Below are the code and all the weights of a small trained network. Each question names an input and a target symbol and asks about switching units off, where a switched-off unit gives its printed mean instead of its output.

import numpy as np


def w(rows, s, z=0):
    codes = np.array(rows[::2]) - 128.0
    scale = np.full(codes.shape[1], s)
    scale[-1] = z or s
    return codes * scale


def f(y):
    return np.maximum(y, 0)


def softmax(a):
    e = np.exp(a - a.max(-1, keepdims=True))
    return e / e.sum(-1, keepdims=True)


def log_softmax(a):
    a = a - a.max(-1, keepdims=True)
    return a - np.log(np.exp(a).sum(-1, keepdims=True))


def net(x, mask):
    ids = ['ΘΛΩβγδζημφψ'.index(c) for c in x.split()]
    T = len(ids)
    res = E[ids] + P[:T]
    r = res
    for j in range(2):
        rows = slice(3 * j, 3 * j + 3)
        q, k, v = (r @ M[0][rows].T for M in (Q, K, V))
        z = softmax(np.where(np.tri(T) > 0, q @ k.T / 3**0.5, -1e9)) @ v
        o = O[0][rows]
        res = res + np.where(mask[j], z, o[:, -1]) @ o[:, :-1]
    y = f(res @ A[0][:, :-1].T + A[0][:, -1])
    res = res + np.where(mask[2:26], y, B[0][:, -1]) @ B[0][:, :-1]
    return log_softmax(res[-1] @ U[:, :-1].T + U[:, -1])


Q, K, V, O, A, B = {}, {}, {}, {}, {}, {}
E = w([
[127,74,176],'Θ',
[140,67,122],'Λ',
[156,90,116],'Ω',
[207,121,78],'β',
[126,98,191],'γ',
[141,115,153],'δ',
[125,150,192],'ζ',
[117,99,223],'η',
[165,150,120],'μ',
[96,48,253],'φ',
[151,122,167],'ψ',
],0.013)
P = w([
[173,149,165],'0',
[27,87,11],'1',
[168,24,105],'2',
[48,115,51],'3',
[172,13,96],'4',
[62,140,80],'5',
[172,12,102],'6',
[76,150,99],'7',
],0.012)
Q[0] = w([
[73,55,154],'h0',
[214,111,129],'h0',
[7,125,148],'h0',
[185,77,163],'h1',
[166,93,104],'h1',
[44,209,137],'h1',
],0.017)
K[0] = w([
[128,41,218],'h0',
[153,113,50],'h0',
[49,124,166],'h0',
[126,181,247],'h1',
[183,187,130],'h1',
[30,66,107],'h1',
],0.013)
V[0] = w([
[160,75,78],'h0',
[60,80,114],'h0',
[191,125,91],'h0',
[156,247,172],'h1',
[146,15,130],'h1',
[221,124,26],'h1',
],0.014)
O[0] = w([
[106,163,155,248],'h0',
[160,186,108,183],'h0',
[124,114,187,163],'h0',
[119,250,173,42],'h1',
[135,34,140,255],'h1',
[236,130,85,180],'h1',
],0.014,0.0061)
A[0] = w([
[167,116,72,139],'n0',
[137,195,158,54],'n1',
[86,66,30,17],'n2',
[203,145,176,104],'n3',
[82,166,110,110],'n4',
[180,132,142,157],'n5',
[105,141,66,178],'n6',
[116,245,102,60],'n7',
[174,167,112,127],'n8',
[91,54,204,90],'n9',
[129,104,174,74],'n10',
[166,218,76,143],'n11',
[181,141,157,21],'n12',
[115,72,115,197],'n13',
[138,126,25,157],'n14',
[215,149,184,139],'n15',
[206,146,174,106],'n16',
[93,139,29,157],'n17',
[108,213,174,128],'n18',
[133,43,102,2],'n19',
[77,154,99,129],'n20',
[125,169,195,73],'n21',
[63,162,152,85],'n22',
[181,106,91,86],'n23',
],0.011,0.0088)
B[0] = w([
[77,120,156,208],'n0',
[211,131,74,136],'n1',
[137,203,155,234],'n2',
[81,152,110,183],'n3',
[117,115,254,132],'n4',
[157,113,62,182],'n5',
[194,75,183,158],'n6',
[228,76,141,133],'n7',
[85,98,133,161],'n8',
[154,150,94,228],'n9',
[132,135,97,147],'n10',
[170,40,146,157],'n11',
[75,104,224,148],'n12',
[177,115,114,249],'n13',
[117,128,191,205],'n14',
[91,165,54,202],'n15',
[75,133,112,186],'n16',
[191,130,199,176],'n17',
[168,190,138,151],'n18',
[120,180,123,230],'n19',
[149,93,143,134],'n20',
[148,135,71,148],'n21',
[56,102,128,151],'n22',
[28,158,123,202],'n23',
],0.0074,0.016)
U = w([
[245,33,234,251],'Θ',
[219,30,65,194],'Λ',
[164,92,55,172],'Ω',
[59,150,1,152],'β',
[98,168,174,159],'γ',
[130,195,135,146],'δ',
[196,204,209,4],'ζ',
[44,190,223,93],'η',
[239,186,52,10],'μ',
[23,39,174,10],'φ',
[134,223,122,151],'ψ',
],0.0072,0.0041)

Each question gives the input, a string of symbols that net reads in full, and the target symbol t.
The units are the heads (3 rows each of Q, K, V and O) and the neurons (one row each of A and B). Each row of codes is followed by its name. A weight is (code - 128) times the scale printed after its matrix; where a second scale follows, it is the last column's (O, A, B and U).
mask holds one flag per unit, heads first, then neurons. A switched-off unit (its flag False) gives its mean, the last column of its rows in O or B, instead of its output. The means were averaged over made-up inputs and are rounded, as every weight is.
A unit's drop is (log p(t) with every unit on - log p(t) with that unit switched off) / (log p(t) with every unit on - log p(t) with every unit switched off).
The circuit of an input: a set's keep is (log p(t) with only the set's units on - log p(t) with every unit switched off) / (log p(t) with every unit on - log p(t) with every unit switched off). Starting from the 12 units with the biggest drops (on a tie, the unit counted first), units are removed one at a time, each time the one whose removal leaves the highest keep (on an exact tie, the one counted first), for as long as the keep stays at least 0.8.
circuit, biggest first: the units of the circuit, biggest drop first
k most important neurons: the k neurons with the biggest drops, biggest first
which heads matter: for each layer, one digit per head in row order, 1 if its drop is at least 0.15 and else 0, layers parted by /
drop of u: that unit's drop, to one decimal
input η φ β η Λ, target η: circuit, biggest first => h1
input β φ φ Λ δ, target β: which heads matter => 01
input β Ω β η β Λ ζ φ, target Θ: circuit, biggest first => n15; n23
input Θ Λ Λ β φ η Ω γ, target Θ: which heads matter => 10
input μ ψ ψ β η, target μ: which heads matter => 01
input ζ μ η, target ζ: circuit, biggest first => h1; n18; n7
input φ Ω ψ β, target Θ: which heads matter => 00
input Θ μ β Ω, target Θ: 3 most important neurons => n14; n15; n17
input β η ζ μ, target Θ: which heads matter => 00
input μ δ ζ Λ μ, target μ: which heads matter => 01
input γ φ μ φ β φ β ζ, target Θ: which heads matter => 10
input φ β β μ, target Θ: 3 most important neurons => n14; n17; n6
input ζ β Ω β φ β Ω, target ζ: 3 most important neurons => n18; n7; n4
input η β μ ζ φ β β δ, target Θ: most important neuron => n15
input η η η, target η: drop of n5 => 0.1
input Θ μ η φ β ψ, target Θ: drop of n19 => 0.0
input γ Ω φ Ω β Λ, target Θ: drop of n14 => 0.2
